Here is a tiny trained network, its code and every weight. The questions are about switching its units off for an input and a class, where a switched-off unit gives its printed mean instead of its output.

import numpy as np


def w(rows, s, z=0):
    codes = np.array(rows[::2]) - 128.0
    scale = np.full(codes.shape[1], s)
    scale[-1] = z or s
    return codes * scale


def norm(h):
    return h / np.sqrt((h * h).mean(-1, keepdims=True) + 1e-5)


def f(y):
    return y / 2 * (1 + np.tanh(0.7978845608 * (y + 0.044715 * y**3)))


def log_softmax(a):
    a = a - a.max(-1, keepdims=True)
    return a - np.log(np.exp(a).sum(-1, keepdims=True))


def net(x, mask):
    res = np.array(x, float).reshape(1, 6) / 4 @ E
    u = 0
    for l in range(2):
        y = f(norm(res) @ A[l][:, :-1].T + A[l][:, -1])
        res = res + np.where(mask[u : u + 10], y, B[l][:, -1]) @ B[l][:, :-1]
        u += 10
    return log_softmax(norm(res)[-1] @ U[:, :-1].T + U[:, -1])


A, B = {}, {}
E = w([
[131,153,140,108,193,140,160],'x0',
[82,211,148,64,176,103,112],'x1',
[155,134,2,88,77,139,155],'x2',
[134,130,129,99,93,54,55],'x3',
[108,152,82,195,141,90,176],'x4',
[184,233,120,170,202,138,174],'x5',
],0.0057)
A[0] = w([
[137,156,93,155,139,129,151,2],'L0N0',
[254,132,122,127,79,160,130,73],'L0N1',
[95,198,168,161,104,97,101,252],'L0N2',
[104,99,85,208,127,159,237,137],'L0N3',
[92,133,125,56,98,174,90,208],'L0N4',
[126,96,24,120,28,90,114,10],'L0N5',
[27,109,136,17,140,132,215,37],'L0N6',
[101,103,109,214,136,136,173,137],'L0N7',
[86,45,208,158,126,115,99,72],'L0N8',
[71,102,160,106,92,119,121,49],'L0N9',
],0.0079,0.0013)
B[0] = w([
[113,112,160,168,142,180,115,149],'L0N0',
[40,101,118,113,87,181,219,180],'L0N1',
[44,127,128,113,127,115,188,193],'L0N2',
[207,254,131,178,145,146,29,253],'L0N3',
[71,98,130,122,99,138,144,202],'L0N4',
[95,6,55,161,164,57,109,242],'L0N5',
[48,162,87,74,91,128,144,204],'L0N6',
[175,194,103,89,158,130,107,192],'L0N7',
[110,176,188,84,35,116,83,227],'L0N8',
[203,88,115,152,110,181,61,164],'L0N9',
],0.0072,0.0041)
A[1] = w([
[150,95,97,78,39,226,201,182],'L1N0',
[142,169,135,61,110,151,167,106],'L1N1',
[227,110,89,220,171,193,148,71],'L1N2',
[146,95,5,146,85,31,103,117],'L1N3',
[77,169,137,125,179,71,153,113],'L1N4',
[96,253,67,109,164,115,106,67],'L1N5',
[150,41,242,152,63,101,116,7],'L1N6',
[148,223,177,159,169,138,157,211],'L1N7',
[254,114,76,232,229,145,157,4],'L1N8',
[87,118,155,58,88,82,126,46],'L1N9',
],0.0078,0.0027)
B[1] = w([
[35,145,119,83,135,63,181,192],'L1N0',
[103,139,134,100,171,86,173,156],'L1N1',
[121,220,125,178,144,184,163,187],'L1N2',
[112,133,32,196,215,147,159,217],'L1N3',
[106,122,137,121,182,98,192,175],'L1N4',
[207,137,198,172,118,128,87,237],'L1N5',
[126,112,188,145,49,130,62,178],'L1N6',
[163,113,177,96,120,44,180,253],'L1N7',
[120,175,112,161,142,254,113,200],'L1N8',
[169,132,100,146,112,233,164,180],'L1N9',
],0.0082,0.006)
U = w([
[55,104,110,52,123,140,172,133],'0',
[100,20,7,152,147,90,112,159],'1',
[217,66,110,101,161,140,123,8],'2',
[233,225,137,206,148,197,109,115],'3',
[218,75,108,111,155,136,121,2],'4',
[159,161,60,196,221,164,168,174],'5',
[127,80,196,127,52,132,43,157],'6',
[162,169,199,108,173,49,183,170],'7',
],0.014,0.0068)

Each question gives the input, the list of numbers given to net, and the class t.
The units are the neurons (one row each of A and B). Each row of codes is followed by its name. A weight is (code - 128) times the scale printed after its matrix; where a second scale follows, it is the last column's (A, B and U).
mask holds one flag per neuron, layer by layer. A switched-off neuron (its flag False) gives its mean, the last column of its row in B, instead of its output. The means were averaged over made-up inputs and are rounded, as every weight is.
A unit's drop is (log p(t) with every unit on - log p(t) with that unit switched off) / (log p(t) with every unit on - log p(t) with every unit switched off).
The circuit of an input: a set's keep is (log p(t) with only the set's units on - log p(t) with every unit switched off) / (log p(t) with every unit on - log p(t) with every unit switched off). Starting from the 12 units with the biggest drops (on a tie, the unit counted first), units are removed one at a time, each time the one whose removal leaves the highest keep (on an exact tie, the one counted first), for as long as the keep stays at least 0.8.
circuit, biggest first: the units of the circuit, biggest drop first
most important unit: the unit with the biggest drop
k most important neurons: the k neurons with the biggest drops, biggest first
k most important neurons of layer l: the k neurons of layer l with the biggest drops, biggest first
drop when u is switched off: that unit's drop, to one decimal
input [7,0,4,-8,-2,7], class 3: circuit, biggest first -> [L0N3 L1N5]
input [1,3,-3,-5,3,-7], class 6: 3 most important neurons of layer 0 -> [L0N8 L0N9 L0N1]
input [8,6,8,7,-7,-2], class 1: most important unit -> L0N8
input [5,6,8,-6,5,-7], class 1: 2 most important neurons of layer 0 -> [L0N5 L0N6]
input [-8,-3,-8,-4,5,2], class 7: 2 most important neurons of layer 1 -> [L1N7 L1N9]
input [-4,0,-8,3,-8,6], class 6: circuit, biggest first -> [L1N6 L0N3]
input [-3,1,-4,-4,7,-5], class 3: 2 most important neurons of layer 0 -> [L0N7 L0N3]
input [-5,-7,-2,4,3,-7], class 1: 3 most important neurons -> [L0N5 L1N3 L1N5]
input [-6,-3,7,-4,-4,0], class 1: 2 most important neurons -> [L0N5 L0N1]
input [7,5,-2,5,-8,-3], class 0: circuit, biggest first -> [L0N3 L1N5]
input [5,0,0,2,-1,-1], class 0: 2 most important neurons -> [L0N3 L0N5]
input [-4,-5,2,-7,-8,4], class 7: 2 most important neurons of layer 0 -> [L0N1 L0N5]
input [-6,-5,2,-4,-4,2], class 5: 2 most important neurons -> [L0N3 L0N1]
input [4,-8,8,-7,7,1], class 3: circuit, biggest first -> [L0N3]
input [4,2,2,4,3,-2], class 1: 2 most important neurons -> [L0N5 L0N3]
input [0,6,1,-7,-2,1], class 7: 2 most important neurons -> [L1N5 L0N1]
input [-4,-3,-8,-5,0,0], class 6: 2 most important neurons -> [L0N8 L1N6]
input [4,-5,3,5,-2,-7], class 1: 2 most important neurons -> [L0N5 L1N3]
input [-8,-6,7,3,7,0], class 5: 3 most important neurons -> [L1N3 L0N3 L0N8]
input [2,-3,1,-5,6,-4], class 3: circuit, biggest first -> [L0N3]
input [4,-5,-8,-7,-5,-2], class 6: 2 most important neurons -> [L0N8 L1N6]
input [-2,6,-1,-6,6,-1], class 7: 2 most important neurons -> [L1N7 L0N6]
input [-3,-7,-1,5,7,0], class 5: 2 most important neurons -> [L1N3 L0N3]
input [-2,1,-8,-8,1,-1], class 7: drop when L1N7 is switched off -> 0.3
input [5,7,-4,-4,-2,7], class 7: drop when L1N7 is switched off -> 0.1
